Below is a small trained network, with its code and all its weights. Each question gives an input and a class and asks what happens when units are switched off, that is, made to give their printed mean instead of their output.

import numpy as np


def w(rows, s, z=0):
    codes = np.array(rows[::2]) - 128.0
    scale = np.full(codes.shape[1], s)
    scale[-1] = z or s
    return codes * scale


def f(y):
    return np.maximum(y, 0)


def log_softmax(a):
    a = a - a.max(-1, keepdims=True)
    return a - np.log(np.exp(a).sum(-1, keepdims=True))


def net(x, mask):
    res = np.array(x, float).reshape(1, 5) / 4 @ E
    y = f(res @ A[0][:, :-1].T + A[0][:, -1])
    res = res + np.where(mask, y, B[0][:, -1]) @ B[0][:, :-1]
    return log_softmax(res[-1] @ U[:, :-1].T + U[:, -1])


A, B = {}, {}
E = w([
[199,31,158,137,165,157,5,104,176,183,111],'x0',
[213,73,54,178,195,10,155,120,103,89,56],'x1',
[75,166,93,113,81,116,21,79,142,43,147],'x2',
[126,209,119,70,63,70,62,206,128,107,216],'x3',
[154,190,181,54,213,134,145,139,2,163,47],'x4',
],0.0078)
A[0] = w([
[197,57,101,197,129,64,134,118,142,98,79,188],'N1',
[179,79,191,168,160,110,135,117,173,151,58,249],'N2',
[154,136,175,79,206,142,116,105,15,207,27,252],'N3',
[89,142,108,170,31,155,82,149,238,85,175,200],'N4',
[58,82,128,110,66,194,79,117,152,118,186,233],'N5',
[92,42,185,221,108,166,243,124,192,138,149,201],'N6',
[191,95,199,52,144,209,89,145,120,132,49,148],'N7',
[73,236,111,110,58,112,55,113,189,117,230,243],'N8',
[185,76,80,133,157,2,117,110,101,90,99,144],'N9',
[123,128,169,101,140,129,52,146,111,174,119,114],'N10',
[100,163,139,98,71,118,203,166,37,101,52,166],'N11',
[98,196,103,80,148,113,185,147,50,103,124,154],'N12',
],0.0076,0.0025)
B[0] = w([
[212,164,55,158,177,112,63,84,167,64,182,219],'N1',
[204,40,85,204,88,101,99,79,118,132,89,209],'N2',
[72,89,147,238,100,193,139,109,102,54,60,250],'N3',
[140,83,121,50,178,130,24,130,98,176,208,232],'N4',
[85,98,224,39,204,140,100,112,174,186,215,208],'N5',
[205,153,130,139,122,160,169,57,156,235,203,216],'N6',
[92,32,165,185,66,169,107,79,101,54,88,200],'N7',
[28,121,197,84,113,50,86,202,19,155,194,247],'N8',
[220,255,83,152,203,36,77,168,58,70,44,221],'N9',
[113,91,153,123,105,87,89,148,158,101,115,169],'N10',
[164,209,191,113,135,183,231,99,97,64,168,197],'N11',
[94,237,102,100,108,252,161,181,107,118,104,197],'N12',
],0.0072,0.012)
U = w([
[55,91,181,32,136,84,53,152,113,147,171,229],'0',
[198,53,116,151,122,131,153,92,238,205,175,3],'1',
[206,153,51,174,188,58,106,140,106,82,92,150],'2',
[72,232,177,123,133,192,226,142,100,101,117,115],'3',
[146,169,109,82,49,84,141,255,93,114,142,41],'4',
[121,27,154,200,106,163,104,118,122,101,58,104],'5',
],0.0085,0.0011)

Each question gives the input, the list of numbers given to net, and the class t.
The units are the neurons (one row each of A and B). Each row of codes is followed by its name. A weight is (code - 128) times the scale printed after its matrix; where a second scale follows, it is the last column's (A, B and U).
mask holds one flag per neuron, in row order. A switched-off neuron (its flag False) gives its mean, the last column of its row in B, instead of its output. The means were averaged over made-up inputs and are rounded, as every weight is.
A unit's drop is (log p(t) with every unit on - log p(t) with that unit switched off) / (log p(t) with every unit on - log p(t) with every unit switched off).
The circuit of an input: a set's keep is (log p(t) with only the set's units on - log p(t) with every unit switched off) / (log p(t) with every unit on - log p(t) with every unit switched off). Starting from all 12 units, units are removed one at a time, each time the one whose removal leaves the highest keep (on an exact tie, the one counted first), for as long as the keep stays at least 0.8.
circuit, biggest first: the units of the circuit, biggest drop first
top k neurons: the k neurons with the biggest drops, biggest first
drop when u is switched off: that unit's drop, to one decimal
input [6,-6,2,-6,-8], class 0: top 3 neurons -> (N4 N5 N8)
input [-7,4,-3,5,-1], class 3: circuit, biggest first -> (N11)
input [6,-8,-4,5,7], class 5: circuit, biggest first -> (N3 N7)
input [-1,-1,3,-5,8], class 5: top 3 neurons -> (N3 N7 N8)
input [8,5,8,3,-4], class 0: top 3 neurons -> (N4 N8 N5)
input [5,5,-5,-6,-4], class 2: top 2 neurons -> (N9 N1)
input [2,0,-2,-1,-1], class 1: circuit, biggest first -> (N9 N8)
input [3,5,-7,3,8], class 5: top 2 neurons -> (N3 N7)
input [3,-5,-5,4,5], class 5: circuit, biggest first -> (N7 N3)
input [-3,-7,-8,1,-5], class 0: top 2 neurons -> (N8 N2)
input [0,2,-2,1,8], class 3: top 4 neurons -> (N11 N12 N4 N1)
input [2,-4,-7,5,3], class 3: top 2 neurons -> (N2 N4)
input [6,3,3,-4,-1], class 2: top 2 neurons -> (N1 N9)
input [4,5,-6,-1,7], class 5: circuit, biggest first -> (N3)
input [-8,-1,-4,4,-6], class 0: top 2 neurons -> (N4 N8)
input [8,4,4,1,-6], class 2: drop when N9 is switched off -> 1.0
input [4,5,-6,2,6], class 5: drop when N9 is switched off -> -0.1
input [-1,2,1,-7,7], class 5: drop when N4 is switched off -> 0.0
